Below is a small trained network, with its code and all its weights. Each question gives an input and a class and asks what happens when units are switched off, that is, made to give their printed mean instead of their output.

import numpy as np


def w(rows, s, z=0):
    codes = np.array(rows[::2]) - 128.0
    scale = np.full(codes.shape[1], s)
    scale[-1] = z or s
    return codes * scale


def f(y):
    return np.maximum(y, 0)


def log_softmax(a):
    a = a - a.max(-1, keepdims=True)
    return a - np.log(np.exp(a).sum(-1, keepdims=True))


def net(x, mask):
    res = np.array(x, float).reshape(1, 2) / 4 @ E
    y = f(res @ A[0][:, :-1].T + A[0][:, -1])
    res = res + np.where(mask, y, B[0][:, -1]) @ B[0][:, :-1]
    return log_softmax(res[-1] @ U[:, :-1].T + U[:, -1])


A, B = {}, {}
E = w([
[222,1,159,98,120],'x0',
[137,20,8,195,166],'x1',
],0.0099)
A[0] = w([
[44,199,91,173,116,171],'n0',
[221,112,183,172,177,218],'n1',
[106,129,167,42,111,92],'n2',
[88,199,179,29,153,84],'n3',
[90,54,1,124,229,89],'n4',
[114,216,95,171,142,114],'n5',
[137,165,146,23,97,97],'n6',
[96,121,224,74,51,71],'n7',
[185,67,169,74,108,133],'n8',
[127,187,166,61,88,254],'n9',
[127,40,53,175,190,184],'n10',
[227,98,190,120,167,188],'n11',
[75,226,109,201,199,171],'n12',
],0.0082,0.0061)
B[0] = w([
[201,56,129,74,135,212],'n0',
[215,78,103,51,200,190],'n1',
[130,150,90,201,71,169],'n2',
[155,107,78,155,85,209],'n3',
[160,132,75,177,47,200],'n4',
[149,34,115,62,127,181],'n5',
[185,93,60,172,93,183],'n6',
[162,86,114,204,5,191],'n7',
[108,64,67,47,127,187],'n8',
[255,135,122,134,134,248],'n9',
[196,183,108,130,98,213],'n10',
[152,114,112,72,141,198],'n11',
[183,76,107,14,127,217],'n12',
],0.0081,0.012)
U = w([
[123,46,83,11,144,65],'0',
[144,109,60,237,24,120],'1',
[149,112,115,81,187,254],'2',
[31,95,133,175,202,82],'3',
[41,166,167,191,188,87],'4',
[67,157,168,194,123,80],'5',
[23,134,154,231,143,90],'6',
[77,153,164,254,125,81],'7',
],0.0099,0.0078)

Each question gives the input, the list of numbers given to net, and the class t.
The units are the neurons (one row each of A and B). Each row of codes is followed by its name. A weight is (code - 128) times the scale printed after its matrix; where a second scale follows, it is the last column's (A, B and U).
mask holds one flag per neuron, in row order. A switched-off neuron (its flag False) gives its mean, the last column of its row in B, instead of its output. The means were averaged over made-up inputs and are rounded, as every weight is.
A unit's drop is (log p(t) with every unit on - log p(t) with that unit switched off) / (log p(t) with every unit on - log p(t) with every unit switched off).
The circuit of an input: a set's keep is (log p(t) with only the set's units on - log p(t) with every unit switched off) / (log p(t) with every unit on - log p(t) with every unit switched off). Starting from the 12 units with the biggest drops (on a tie, the unit counted first), units are removed one at a time, each time the one whose removal leaves the highest keep (on an exact tie, the one counted first), for as long as the keep stays at least 0.8.
circuit, biggest first: the units of the circuit, biggest drop first
most important unit: the unit with the biggest drop
k most important neurons: the k neurons with the biggest drops, biggest first
drop of u: that unit's drop, to one decimal
input [-7,-2], class 0: circuit, biggest first -> (n12)
input [-2,-1], class 2: circuit, biggest first -> (n8, n7, n4)
input [-2,2], class 2: circuit, biggest first -> (n7, n3, n8)
input [-8,7], class 0: 2 most important neurons -> (n12, n0)
input [2,-2], class 2: circuit, biggest first -> (n12, n5, n4, n3)
input [5,6], class 1: 4 most important neurons -> (n4, n12, n10, n0)
input [1,1], class 2: 2 most important neurons -> (n7, n12)
input [5,-6], class 1: 3 most important neurons -> (n7, n12, n2)
input [-8,-7], class 0: 4 most important neurons -> (n12, n0, n5, n4)
input [4,-6], class 1: 2 most important neurons -> (n7, n12)
input [0,2], class 2: 2 most important neurons -> (n7, n3)
input [-8,8], class 0: 4 most important neurons -> (n12, n0, n5, n7)
input [6,-8], class 1: 2 most important neurons -> (n7, n2)
input [-2,-4], class 1: most important unit -> n1
input [-3,2], class 2: 2 most important neurons -> (n8, n7)
input [2,-1], class 2: drop of n5 -> 0.2
input [-8,5], class 0: drop of n12 -> 0.2
input [-6,0], class 0: drop of n8 -> 0.0
